Below is a small trained network, with its code and all its weights. Each question gives an input and a class and asks what happens when units are switched off, that is, made to give their printed mean instead of their output.

import numpy as np


def w(rows, s, z=0):
    codes = np.array(rows[::2]) - 128.0
    scale = np.full(codes.shape[1], s)
    scale[-1] = z or s
    return codes * scale


def f(y):
    return np.maximum(y, 0)


def log_softmax(a):
    a = a - a.max(-1, keepdims=True)
    return a - np.log(np.exp(a).sum(-1, keepdims=True))


def net(x, mask):
    res = np.array(x, float).reshape(1, 5) / 4 @ E
    y = f(res @ A[0][:, :-1].T + A[0][:, -1])
    res = res + np.where(mask, y, B[0][:, -1]) @ B[0][:, :-1]
    return log_softmax(res[-1] @ U[:, :-1].T + U[:, -1])


A, B = {}, {}
E = w([
[125,7,163,159,114,105,65,108,135,95],'x0',
[129,125,128,126,126,127,129,131,128,132],'x1',
[107,135,144,172,67,171,135,92,77,177],'x2',
[128,126,128,126,128,128,127,128,128,130],'x3',
[241,126,159,152,167,129,153,114,105,156],'x4',
],0.019)
A[0] = w([
[194,91,175,168,140,125,104,122,119,120,75],'n1',
[18,32,139,155,71,95,33,110,161,59,128],'n2',
[181,52,192,173,137,108,76,97,133,122,73],'n3',
[170,122,94,45,221,51,110,187,224,63,255],'n4',
[142,140,137,130,122,142,120,124,108,125,94],'n5',
[173,42,176,170,146,105,94,109,112,124,80],'n6',
[247,72,207,189,157,97,113,108,102,130,62],'n7',
[180,168,116,119,165,137,148,147,122,147,127],'n8',
[22,215,56,63,95,151,152,169,140,131,217],'n9',
[153,128,111,102,148,94,118,167,165,101,178],'n10',
[137,138,112,131,139,130,114,109,132,137,97],'n11',
[74,179,59,73,99,163,150,174,135,145,183],'n12',
[221,175,119,143,180,162,178,119,117,166,122],'n13',
[241,201,141,121,182,167,196,143,101,181,139],'n14',
[91,144,170,210,2,207,142,40,29,196,138],'n15',
],0.0084,0.0078)
B[0] = w([
[87,120,106,148,143,147,132,104,127,119,168],'n1',
[202,153,201,66,69,100,60,215,177,153,238],'n2',
[65,110,84,144,133,149,94,99,150,117,190],'n3',
[107,104,144,62,176,43,160,96,171,15,250],'n4',
[133,128,120,128,135,131,133,137,127,131,133],'n5',
[53,121,96,152,127,152,115,112,153,108,187],'n6',
[74,125,70,171,172,176,166,61,134,100,202],'n7',
[141,137,148,114,150,111,169,107,108,133,168],'n8',
[54,93,67,173,164,174,125,67,153,102,219],'n9',
[117,120,122,133,122,82,136,126,107,77,175],'n10',
[125,123,130,122,124,128,136,127,133,140,129],'n11',
[90,106,104,162,148,154,130,80,124,109,189],'n12',
[175,144,159,108,119,98,169,160,100,150,196],'n13',
[185,159,158,105,140,94,187,152,80,141,219],'n14',
[148,165,112,192,82,188,95,175,105,246,222],'n15',
],0.011,0.023)
U = w([
[46,80,58,124,177,125,147,36,167,55,226],'0',
[66,125,37,224,117,254,113,89,117,167,235],'1',
[224,147,214,46,164,61,188,120,104,100,92],'2',
[253,173,165,155,106,154,164,190,54,200,3],'3',
[148,99,224,32,91,56,72,195,175,81,83],'4',
[181,139,211,120,35,167,46,216,158,201,37],'5',
],0.0081,0.0021)

Each question gives the input, the list of numbers given to net, and the class t.
The units are the neurons (one row each of A and B). Each row of codes is followed by its name. A weight is (code - 128) times the scale printed after its matrix; where a second scale follows, it is the last column's (A, B and U).
mask holds one flag per neuron, in row order. A switched-off neuron (its flag False) gives its mean, the last column of its row in B, instead of its output. The means were averaged over made-up inputs and are rounded, as every weight is.
A unit's drop is (log p(t) with every unit on - log p(t) with that unit switched off) / (log p(t) with every unit on - log p(t) with every unit switched off).
The circuit of an input: a set's keep is (log p(t) with only the set's units on - log p(t) with every unit switched off) / (log p(t) with every unit on - log p(t) with every unit switched off). Starting from the 12 units with the biggest drops (on a tie, the unit counted first), units are removed one at a time, each time the one whose removal leaves the highest keep (on an exact tie, the one counted first), for as long as the keep stays at least 0.8.
circuit, biggest first: the units of the circuit, biggest drop first
unit that matters most: the unit with the biggest drop
k most important neurons: the k neurons with the biggest drops, biggest first
drop of u: that unit's drop, to one decimal
input [-2,4,4,3,1], class 3: unit that matters most	n7
input [1,6,4,7,-6], class 5: 2 most important neurons	[n2; n7]
input [8,-6,1,-3,-1], class 5: circuit, biggest first	[n2; n4]
input [-7,8,2,-6,2], class 3: circuit, biggest first	[n4; n14]
input [0,-7,1,7,-8], class 1: 2 most important neurons	[n9; n4]
input [0,-4,6,2,7], class 3: 4 most important neurons	[n14; n9; n13; n12]
input [1,-5,-6,-6,-7], class 4: 2 most important neurons	[n2; n7]
input [0,-2,-4,-4,1], class 2: 3 most important neurons	[n9; n2; n7]
input [3,-7,0,4,-7], class 4: 2 most important neurons	[n2; n15]
input [8,4,0,5,0], class 4: 3 most important neurons	[n2; n9; n15]
input [-2,8,1,-2,0], class 1: 2 most important neurons	[n4; n2]
input [8,6,1,-7,2], class 1: 2 most important neurons	[n4; n7]
input [1,-7,4,1,-2], class 5: drop of n7	0.2
input [7,-6,-6,-5,-2], class 4: drop of n2	2.1
input [0,-2,4,-8,4], class 3: unit that matters most	n9
input [1,-4,8,-8,-2], class 5: drop of n7	0.3
input [7,1,2,3,-1], class 5: drop of n2	1.2
